Here is a tiny trained network, its code and every weight. The questions are about switching its units off for an input and a target symbol, where a switched-off unit gives its printed mean instead of its output.

import numpy as np


def w(rows, s, z=0):
    codes = np.array(rows[::2]) - 128.0
    scale = np.full(codes.shape[1], s)
    scale[-1] = z or s
    return codes * scale


def norm(h):
    return h / np.sqrt((h * h).mean(-1, keepdims=True) + 1e-5)


def f(y):
    return np.maximum(y, 0)


def softmax(a):
    e = np.exp(a - a.max(-1, keepdims=True))
    return e / e.sum(-1, keepdims=True)


def log_softmax(a):
    a = a - a.max(-1, keepdims=True)
    return a - np.log(np.exp(a).sum(-1, keepdims=True))


def net(x, mask):
    ids = ['ΓΞΣΦΨΩαδεζηθλμ'.index(c) for c in x.split()]
    T = len(ids)
    res = E[ids] + P[:T]
    u = 0
    for l in range(2):
        q, k, v = (norm(res) @ M[l].T for M in (Q, K, V))
        z = softmax(np.where(np.tri(T) > 0, q @ k.T / 3**0.5, -1e9)) @ v
        res = res + np.where(mask[u], z, O[l][:, -1]) @ O[l][:, :-1]
        u += 1
        y = f(norm(res) @ A[l][:, :-1].T + A[l][:, -1])
        res = res + np.where(mask[u : u + 12], y, B[l][:, -1]) @ B[l][:, :-1]
        u += 12
    return log_softmax(norm(res)[-1] @ U[:, :-1].T + U[:, -1])


Q, K, V, O, A, B = {}, {}, {}, {}, {}, {}
E = w([
[154,152,116,77,94,145],'Γ',
[124,184,142,113,136,162],'Ξ',
[196,129,144,141,109,116],'Σ',
[134,155,155,123,83,149],'Φ',
[118,155,156,161,148,140],'Ψ',
[141,186,152,117,141,159],'Ω',
[164,160,173,154,119,148],'α',
[73,119,99,137,157,124],'δ',
[91,90,79,141,179,118],'ε',
[137,92,119,181,200,112],'ζ',
[32,61,81,154,133,119],'η',
[73,57,36,103,130,109],'θ',
[145,48,56,97,59,110],'λ',
[251,83,69,87,146,112],'μ',
],0.019)
P = w([
[128,176,117,131,97,72],'0',
[135,109,121,177,99,236],'1',
[123,158,85,212,81,175],'2',
[125,67,178,114,135,222],'3',
[106,166,191,112,119,5],'4',
[114,88,220,81,147,109],'5',
[130,154,105,190,82,41],'6',
[140,95,115,166,118,220],'7',
[136,160,48,231,98,127],'8',
],0.014)
Q[0] = w([
[149,132,48,120,143,249],'L0H1',
[140,222,36,161,103,28],'L0H1',
[102,134,197,2,165,21],'L0H1',
],0.021)
K[0] = w([
[97,171,180,89,160,52],'L0H1',
[129,16,203,82,166,250],'L0H1',
[138,160,25,225,108,245],'L0H1',
],0.019)
V[0] = w([
[220,25,87,118,14,96],'L0H1',
[249,164,162,147,190,140],'L0H1',
[62,136,212,156,2,142],'L0H1',
],0.019)
O[0] = w([
[138,120,81,138,147,249,131],'L0H1',
[132,51,195,121,56,169,253],'L0H1',
[151,154,80,239,56,84,240],'L0H1',
],0.019,0.0032)
A[0] = w([
[82,35,117,190,190,105,113],'L0N1',
[138,234,186,130,127,172,71],'L0N2',
[172,87,140,226,171,142,162],'L0N3',
[147,93,156,118,183,125,227],'L0N4',
[100,127,171,129,88,117,113],'L0N5',
[64,167,112,145,73,180,183],'L0N6',
[5,89,62,115,98,120,182],'L0N7',
[185,152,166,94,102,125,4],'L0N8',
[189,38,16,59,102,86,95],'L0N9',
[126,129,128,126,128,126,85],'L0N10',
[61,116,139,121,117,145,43],'L0N11',
[89,137,101,106,129,97,180],'L0N12',
],0.027,0.0041)
B[0] = w([
[116,5,137,85,84,165,172],'L0N1',
[60,118,79,114,139,53,152],'L0N2',
[58,179,43,134,32,147,245],'L0N3',
[64,143,109,71,65,93,200],'L0N4',
[82,126,222,131,77,53,218],'L0N5',
[55,153,107,112,133,253,212],'L0N6',
[69,122,124,187,214,122,168],'L0N7',
[119,122,81,104,75,78,153],'L0N8',
[193,50,6,53,90,95,152],'L0N9',
[129,131,130,126,126,127,128],'L0N10',
[77,108,145,114,116,119,156],'L0N11',
[92,160,165,66,215,132,177],'L0N12',
],0.024,0.012)
Q[1] = w([
[107,179,242,176,73,104],'L1H1',
[234,58,77,212,178,148],'L1H1',
[221,206,250,119,150,219],'L1H1',
],0.012)
K[1] = w([
[47,107,86,140,119,65],'L1H1',
[157,250,218,120,98,158],'L1H1',
[75,185,215,122,133,181],'L1H1',
],0.017)
V[1] = w([
[52,3,97,192,185,115],'L1H1',
[216,83,43,82,94,68],'L1H1',
[165,111,98,110,103,141],'L1H1',
],0.031)
O[1] = w([
[48,108,19,33,236,7,254],'L1H1',
[147,247,157,31,107,220,125],'L1H1',
[170,151,113,96,82,165,126],'L1H1',
],0.018,0.0085)
A[1] = w([
[210,189,153,95,97,198,153],'L1N1',
[223,119,60,35,89,92,133],'L1N2',
[134,169,18,196,174,205,144],'L1N3',
[170,220,109,137,228,98,29],'L1N4',
[216,121,212,63,230,88,18],'L1N5',
[120,192,84,180,153,98,156],'L1N6',
[166,124,157,121,117,101,31],'L1N7',
[141,134,147,112,142,231,226],'L1N8',
[179,195,184,126,159,40,230],'L1N9',
[94,61,138,65,148,103,6],'L1N10',
[181,107,177,251,108,162,11],'L1N11',
[83,149,73,64,144,135,91],'L1N12',
],0.023,0.0023)
B[1] = w([
[101,34,138,161,163,113,168],'L1N1',
[102,160,202,156,155,154,167],'L1N2',
[150,183,254,95,145,96,219],'L1N3',
[35,56,137,172,77,170,184],'L1N4',
[131,129,19,159,104,153,154],'L1N5',
[141,140,144,182,82,110,189],'L1N6',
[158,113,140,121,144,132,133],'L1N7',
[161,72,113,159,157,105,180],'L1N8',
[218,147,125,131,181,188,179],'L1N9',
[191,174,156,173,90,105,225],'L1N10',
[245,201,114,102,136,74,150],'L1N11',
[115,116,47,106,95,123,251],'L1N12',
],0.041,0.015)
U = w([
[101,209,89,76,96,186,70],'Γ',
[182,123,146,152,174,99,123],'Ξ',
[115,78,186,116,120,211,188],'Σ',
[182,188,127,198,56,136,66],'Φ',
[173,132,150,160,159,103,114],'Ψ',
[172,88,188,150,140,96,65],'Ω',
[126,98,115,171,12,110,181],'α',
[131,127,65,205,166,129,204],'δ',
[97,151,34,71,178,81,114],'ε',
[106,86,189,5,108,36,3],'ζ',
[69,117,182,240,160,103,138],'η',
[41,89,148,147,189,59,186],'θ',
[131,198,139,119,194,138,117],'λ',
[196,53,101,102,144,131,144],'μ',
],0.011,0.0046)

Each question gives the input, a string of symbols that net reads in full, and the target symbol t.
The units are the heads (3 rows each of Q, K, V and O) and the neurons (one row each of A and B). Each row of codes is followed by its name. A weight is (code - 128) times the scale printed after its matrix; where a second scale follows, it is the last column's (O, A, B and U).
mask holds one flag per unit, layer by layer, with each layer's heads first. A switched-off unit (its flag False) gives its mean, the last column of its rows in O or B, instead of its output. The means were averaged over made-up inputs and are rounded, as every weight is.
A unit's drop is (log p(t) with every unit on - log p(t) with that unit switched off) / (log p(t) with every unit on - log p(t) with every unit switched off).
unit that matters most: the unit with the biggest drop
k most important neurons: the k neurons with the biggest drops, biggest first
k most important neurons of layer l: the k neurons of layer l with the biggest drops, biggest first
input Φ λ η ζ ζ α, target η: 3 most important neurons of layer 0 => L0N6; L0N4; L0N3
input ε Σ λ, target ε: 2 most important neurons => L0N9; L1N12
input Ξ Γ μ α, target Σ: unit that matters most => L1H1
input Γ η ζ Ω δ ε Γ ζ ζ, target ε: 2 most important neurons => L0N1; L0N4
input α α Ξ μ η ζ Ω η, target η: 3 most important neurons of layer 1 => L1N4; L1N1; L1N3
input ε Ω ζ λ, target Γ: 2 most important neurons => L0N9; L1N2
input α η Ψ η α, target η: 4 most important neurons of layer 1 => L1N4; L1N6; L1N3; L1N9
input Ψ α δ ε α α, target δ: 2 most important neurons of layer 1 => L1N9; L1N5
input α η Γ Φ λ α, target Γ: 3 most important neurons of layer 0 => L0N3; L0N9; L0N6
input ε α δ ζ μ ε α, target Σ: 2 most important neurons => L0N12; L0N9
input α η η ε Γ α η, target θ: 2 most important neurons of layer 0 => L0N7; L0N12
input Σ ζ α Φ δ δ δ ζ η, target δ: 2 most important neurons of layer 0 => L0N3; L0N5
input ε α δ Γ θ η ζ, target Γ: 2 most important neurons => L0N12; L0N3
input α ζ α Γ η Φ α Γ, target η: most important neuron => L1N4
input ε η α δ α α μ Φ, target Σ: 2 most important neurons => L0N9; L1N1
input Γ δ ε Ω, target Γ: 3 most important neurons => L0N3; L1N3; L0N5
input ζ μ ζ, target Σ: 2 most important neurons of layer 0 => L0N9; L0N7
input θ δ α, target θ: 4 most important neurons => L1N4; L1N3; L0N2; L0N3
input Ω α η δ λ, target Γ: 3 most important neurons => L0N9; L0N7; L1N2
input α μ Σ Γ λ α δ δ, target λ: unit that matters most => L1N3
input δ α α ζ, target δ: 2 most important neurons of layer 1 => L1N9; L1N5
input Σ η Γ α θ, target η: 2 most important neurons of layer 0 => L0N5; L0N4
